After every row comes one of two labels: whether the row has a hidden trait. Each part has its own trait and labels.
In the rows, 128 means zero.
[148 112 147 170 156 146 117 102 112  70 102 123 150 173 136 110  95 134
 122 131  96 108 126 151]
J
[ 90 145 151 146 143 111 111 146 132  76  62 116 129 131  95 170 103 134
 136 135  22 147 143 128]
J
[170 135 135 101  80 110 128 149 129  98 165 124  97  76 145 137 195 131
 132 110 136 147 150  96]
X
[ 97 119 104 117 155 150 135 133 100 183  36 117 135 126 113 137 107 106
  94 140 130 129 109 127]
J
[153 126 105 115 129 128 135 116 152 147 229 131 120 107 157 106 179  95
 141 112 173 128 139 128]
X
[ 48 130 110 129 166 142 143 116 154 218 127 140 133 150  96 135  85 125
 141 149 167 109 105 139]
J
[101 122  98  99 147 146 139 141 108 194  57 112 116  94 119 147 141  93
  99 132 141 136 116 112]
J
[ 81 145 155 160 137 107 113 132 140  89  95 138 157 179  89 144  53 165
 149 145  48 130 126 152]
X
[219 118 133 127  83 123 119 132  90  59 138 126 143 130 173  93 150 139
 103 109 131 134 133 133]
X
[130 126 179 159 105 127 118 127 105  83  54 142 143 177 104 126  58 206
 125 145 114 108 111 134]
J
